Below is a small trained network, with its code and all its weights. Each question gives an input and a class and asks what happens when units are switched off, that is, made to give their printed mean instead of their output.

import numpy as np


def w(rows, s, z=0):
    codes = np.array(rows[::2]) - 128.0
    scale = np.full(codes.shape[1], s)
    scale[-1] = z or s
    return codes * scale


def norm(h):
    return h / np.sqrt((h * h).mean(-1, keepdims=True) + 1e-5)


def f(y):
    return np.maximum(y, 0)


def log_softmax(a):
    a = a - a.max(-1, keepdims=True)
    return a - np.log(np.exp(a).sum(-1, keepdims=True))


def net(x, mask):
    res = np.array(x, float).reshape(1, 4) / 4 @ E
    u = 0
    for l in range(3):
        y = f(norm(res) @ A[l][:, :-1].T + A[l][:, -1])
        res = res + np.where(mask[u : u + 7], y, B[l][:, -1]) @ B[l][:, :-1]
        u += 7
    return log_softmax(norm(res)[-1] @ U[:, :-1].T + U[:, -1])


A, B = {}, {}
E = w([
[74,98,164,140,132,120,30,85,128],'x0',
[204,83,170,109,90,139,167,2,32],'x1',
[159,117,185,187,229,147,100,209,79],'x2',
[121,92,64,138,61,113,102,157,73],'x3',
],0.0083)
A[0] = w([
[193,212,113,142,135,156,165,168,49,112],'L0N1',
[132,70,249,174,142,140,133,56,42,2],'L0N2',
[78,143,120,153,236,144,74,126,132,16],'L0N3',
[78,131,176,130,66,70,79,146,37,20],'L0N4',
[152,124,121,110,173,128,253,181,44,86],'L0N5',
[162,131,129,117,85,143,157,89,98,120],'L0N6',
[158,143,228,21,133,183,186,105,89,127],'L0N7',
],0.0065,0.0024)
B[0] = w([
[84,84,160,126,128,99,199,126,148,207],'L0N1',
[149,21,133,122,195,129,148,102,159,254],'L0N2',
[35,179,138,170,204,122,112,112,158,195],'L0N3',
[180,153,116,23,92,100,175,68,98,178],'L0N4',
[94,43,126,108,254,132,140,177,120,221],'L0N5',
[18,192,107,73,194,129,149,139,102,204],'L0N6',
[157,56,243,126,186,82,94,165,111,231],'L0N7',
],0.0076,0.0049)
A[1] = w([
[104,42,28,183,129,139,72,225,12,215],'L1N1',
[177,151,182,89,84,97,94,131,152,74],'L1N2',
[109,182,12,140,61,139,177,173,145,8],'L1N3',
[82,108,154,100,160,68,202,68,148,208],'L1N4',
[175,124,92,185,140,131,255,200,84,228],'L1N5',
[90,86,49,46,54,149,189,134,131,78],'L1N6',
[190,62,96,148,138,160,182,58,66,41],'L1N7',
],0.007,0.0017)
B[1] = w([
[160,202,234,62,51,107,206,20,46,218],'L1N1',
[126,158,84,163,122,64,94,54,100,135],'L1N2',
[154,3,142,133,154,154,26,159,244,196],'L1N3',
[78,86,97,70,15,107,92,183,78,255],'L1N4',
[117,17,146,76,204,87,165,186,105,207],'L1N5',
[196,170,95,131,158,222,50,134,166,214],'L1N6',
[97,201,187,148,164,54,207,182,198,197],'L1N7',
],0.0064,0.007)
A[2] = w([
[158,174,102,153,188,155,173,138,136,128],'L2N1',
[149,150,112,127,153,117,250,188,92,91],'L2N2',
[150,73,184,160,132,115,160,71,105,187],'L2N3',
[50,165,152,111,122,165,128,163,157,173],'L2N4',
[170,125,134,89,26,130,79,84,116,6],'L2N5',
[112,74,44,163,123,126,126,133,128,21],'L2N6',
[126,162,111,87,55,185,136,125,106,27],'L2N7',
],0.011,0.0017)
B[2] = w([
[115,144,123,105,3,106,128,44,143,148],'L2N1',
[82,3,142,53,115,54,221,78,77,235],'L2N2',
[94,66,142,45,147,146,196,226,192,254],'L2N3',
[182,155,151,166,143,158,171,92,69,223],'L2N4',
[192,124,84,171,93,73,96,102,43,213],'L2N5',
[149,136,141,112,109,176,143,213,201,149],'L2N6',
[140,152,104,181,110,118,120,41,100,172],'L2N7',
],0.011,0.0069)
U = w([
[163,99,126,121,135,168,120,200,218,122],'0',
[108,251,182,223,170,147,137,130,131,6],'1',
[201,134,88,145,45,90,93,79,76,88],'2',
[97,64,176,47,140,76,219,144,107,202],'3',
],0.014,0.0023)

Each question gives the input, the list of numbers given to net, and the class t.
The units are the neurons (one row each of A and B). Each row of codes is followed by its name. A weight is (code - 128) times the scale printed after its matrix; where a second scale follows, it is the last column's (A, B and U).
mask holds one flag per neuron, layer by layer. A switched-off neuron (its flag False) gives its mean, the last column of its row in B, instead of its output. The means were averaged over made-up inputs and are rounded, as every weight is.
A unit's drop is (log p(t) with every unit on - log p(t) with that unit switched off) / (log p(t) with every unit on - log p(t) with every unit switched off).
The circuit of an input: a set's keep is (log p(t) with only the set's units on - log p(t) with every unit switched off) / (log p(t) with every unit on - log p(t) with every unit switched off). Starting from the 12 units with the biggest drops (on a tie, the unit counted first), units are removed one at a time, each time the one whose removal leaves the highest keep (on an exact tie, the one counted first), for as long as the keep stays at least 0.8.
circuit, biggest first: the units of the circuit, biggest drop first
unit that matters most: the unit with the biggest drop
top k neurons: the k neurons with the biggest drops, biggest first
top k neurons in layer l: the k neurons of layer l with the biggest drops, biggest first
drop of u: that unit's drop, to one decimal
input [4,-7,-7,-4], class 1: circuit, biggest first => (L2N3, L2N4, L2N2)
input [8,6,-6,0], class 2: circuit, biggest first => (L2N5)
input [2,1,6,-8], class 0: circuit, biggest first => (L2N2, L1N1)
input [3,-7,-7,-4], class 0: top 4 neurons => (L1N1, L0N7, L1N3, L1N7)
input [5,-4,-7,-6], class 2: top 2 neurons => (L1N7, L0N5)
input [-6,-1,-8,7], class 0: top 2 neurons => (L1N3, L2N6)
input [1,1,-3,-3], class 2: top 2 neurons => (L1N4, L0N5)
input [2,2,8,-8], class 0: top 3 neurons in layer 1 => (L1N1, L1N7, L1N5)
input [1,-7,-6,-3], class 0: top 2 neurons in layer 1 => (L1N3, L1N1)
input [0,6,-8,-4], class 2: top 2 neurons => (L1N4, L2N5)
input [0,-7,3,4], class 1: top 2 neurons in layer 0 => (L0N5, L0N2)
input [3,-7,6,8], class 1: top 2 neurons in layer 0 => (L0N3, L0N5)
input [6,4,8,-8], class 0: top 2 neurons => (L2N2, L1N1)
input [1,-8,5,2], class 1: unit that matters most => L0N3
input [-4,-8,-1,-7], class 1: top 2 neurons in layer 2 => (L2N3, L2N4)
input [-7,-6,-3,0], class 0: drop of L1N3 => 1.1
input [0,-8,-1,1], class 1: drop of L2N3 => 0.2
input [4,-3,-5,1], class 2: drop of L2N5 => 0.1
